[  0.6  20.2  -7.4  -9.8 -15.6 -10.0 -29.3  17.6  15.3 -30.6   6.8  49.9
 -14.3  56.2 -11.0   4.4  -5.2  42.1  59.3 -26.4  33.1  35.2  18.2   2.0
   2.2 -14.0  -9.8 -53.3 -45.3  27.7  11.6  20.9  -8.0  50.0]  E
[-18.7 -14.3   9.5 -27.8 -59.7 -32.6   2.0  18.3  -0.8  22.1   7.4   7.6
   1.7  51.4 -18.3 -72.6  47.4  19.4  35.3 -54.9  41.2  24.5  48.6  25.0
 -30.6 -33.5   2.9 -58.4 -79.9   8.2  15.8  24.7  16.3  21.9]  P
[-18.5 -58.4   4.5 -23.4 -54.0 -24.5   2.5  11.7  -0.7  23.0  15.0  11.9
  12.4  63.9 -28.9 -58.4  -9.2  15.7  33.8 -58.4  40.9  34.4  46.0  12.9
 -22.9 -37.1   0.7 -57.2 -48.3   5.6  11.9  19.3  12.6  18.3]  S
[-13.5 -22.5 -33.9 -15.2 -37.5 -12.1  -0.7   5.2   2.8  14.3  17.5  18.7
  17.1  40.3 -32.5 -33.9  19.3  11.2  33.5 -52.9  36.5  39.1  34.6  -1.1
 -11.4 -33.3  -3.0 -41.0 -48.9  12.6  30.0  11.6 -33.9   4.8]  C
[-18.5 -23.2   4.5 -23.4 -54.0 -24.5   2.5  11.7  -0.7  23.0  15.0  11.9
  12.4  47.4 -28.9 -58.4  37.6  15.7  33.8 -58.6  40.9  34.4  46.0  12.9
 -22.9 -37.1   0.7 -50.0 -68.7   9.4  25.4  18.4  22.5  11.1]  Q
[ -9.0  12.3  10.8 -19.8 -36.4 -26.9  -8.5  21.6   2.0  -0.2  -3.0  10.6
 -18.5  12.3   3.6 -46.6  30.5  25.9  29.5 -22.2  24.0   7.0  30.2  27.9
 -21.8 -12.3   3.4 -46.3 -58.7   8.5  -2.9  12.3  -5.0  37.5]  Z
[-18.5 -23.2   4.5 -23.4 -54.0 -24.5   2.5  11.7  -0.7  23.0  15.0  11.9
  12.4  47.4 -28.9 -58.4  37.6  15.7  33.8 -58.6  40.9  34.4  46.0  12.9
 -22.9 -37.1   0.7 -50.0 -68.7   5.6  11.9  19.3  12.6  18.3]  N
again C: 	[-33.9]
which: [ 51.4 -18.3 -72.6  47.4  19.4  35.3 -54.9]	P
which: [  0.6  20.2  -7.4  -9.8 -15.6 -10.0 -29.3  17.6  15.3 -30.6   6.8  49.9
 -14.3  56.2 -11.0   4.4  -5.2  42.1  59.3 -26.4  33.1  35.2  18.2   2.0
   2.2 -14.0  -9.8 -53.3 -45.3  27.7  11.6  20.9  -8.0  50.0]	E
which: [-12.1  -0.7   5.2   2.8  14.3  17.5]	C
again Z: 	[12.3]
which: [  2.0  -0.2  -3.0  10.6 -18.5]	Z
again N: 	[11.9]

[ -0.5 -26.8 -26.8 -30.6   2.8   2.8   2.8   0.8   6.9   2.8] -> W
[ 25.0  -5.7  -5.7  -3.5  -6.6  14.3 -10.9   0.1   8.0  -9.9] -> A
[ 15.3  22.6  22.6   0.9 -31.2 -30.0  28.1  25.8 -31.2  20.3] -> L
[ 13.7  22.9  22.9  37.3   3.9 -11.4 -18.4   4.8 -16.1 -23.5] -> U
[-22.6  22.8  22.8  31.2 -74.1  -3.1  73.6  15.2  -5.5  27.6] -> B
again A: 	[-5.7]
which: [ -0.5 -26.8 -26.8 -30.6   2.8   2.8   2.8   0.8   6.9   2.8]	W
which: [-22.6  22.8  22.8  31.2 -74.1  -3.1  73.6  15.2  -5.5  27.6]	B
again U: 	[22.9]
again B: 	[22.8]

[ 36.3  37.5  15.5   6.7  68.0  22.9   3.4  29.4 -65.8] = V
[  2.9  37.5  15.5   6.7  68.0  22.9   3.4  29.4 -65.8] = M
[ 3.9 15.1 11.9 10.4  6.5 16.8 11.9 10.1 16.8] = F
which: [ 36.3  37.5  15.5   6.7  68.0  22.9   3.4  29.4 -65.8]	V
which: [ 3.9 15.1 11.9 10.4  6.5 16.8 11.9 10.1 16.8]	F

[-22.7  23.3  23.4 -21.5 -20.2 -25.6  22.0 -25.8  18.6  22.1   3.2 -24.3
  22.5 -24.3  20.6  20.2  -3.3 -23.2  85.2 -22.0 -12.0]  H
[18.4 15.2 18.4 17.1 15.2 15.2 15.2  9.7  9.2 13.8 15.2 18.3 15.2 10.3
 20.9 15.2 15.1 16.2 12.4 18.4 20.4]  Y
[-22.7  23.3  23.4 -21.5 -20.2 -25.6  22.0 -25.8  41.1  22.1   3.2 -24.3
  22.5 -24.3  20.6 -21.6  -3.3 -23.2  85.2 -22.0 -12.0]  K
which: [-22.7  23.3  23.4 -21.5 -20.2 -25.6  22.0 -25.8  41.1  22.1   3.2 -24.3
  22.5 -24.3  20.6 -21.6  -3.3 -23.2  85.2 -22.0 -12.0]	K
again H: 	[-24.3]
which: [18.4 15.2 18.4 17.1 15.2 15.2 15.2  9.7  9.2 13.8 15.2 18.3 15.2 10.3
 20.9 15.2 15.1 16.2 12.4 18.4 20.4]	Y
again K: 	[-24.3]
which: [-22.7  23.3  23.4 -21.5 -20.2 -25.6  22.0 -25.8  18.6  22.1   3.2 -24.3
  22.5 -24.3  20.6  20.2  -3.3 -23.2  85.2 -22.0 -12.0]	H

[54.2  0.3  2.5 76.1] : T
[45.0 -2.2 -3.9 52.2] : J
[54.2  2.5  0.3 66.0] : X
which: [54.2  2.5  0.3 66.0]	X
which: [-2.2 -3.9 52.2]	J
which: [54.2  2.5  0.3]	X

[ -1.7 -75.9  31.3  33.8] = Bavi
[ 10.1 -56.5   2.2  60.7] = dozu
[-12.7  51.1  51.1  51.1] = gelu
[-71.7  -4.3  54.5  24.8] = Noke
again gelu: 	[51.1]
which: [-71.7  -4.3  54.5]	Noke
which: [-12.7  51.1  51.1  51.1]	gelu

[ -1.9  -1.5 -17.5  20.2]  G
[-11.9 -25.0  42.1  42.1]  R
[-17.6 -17.6 -17.6  42.3]  D
which: [-17.6 -17.6  42.3]	D
which: [-17.5  20.2]	G
again D: 	[-17.6]
which: [-17.6 -17.6 -17.6  42.3]	D
again R: 	[42.1]

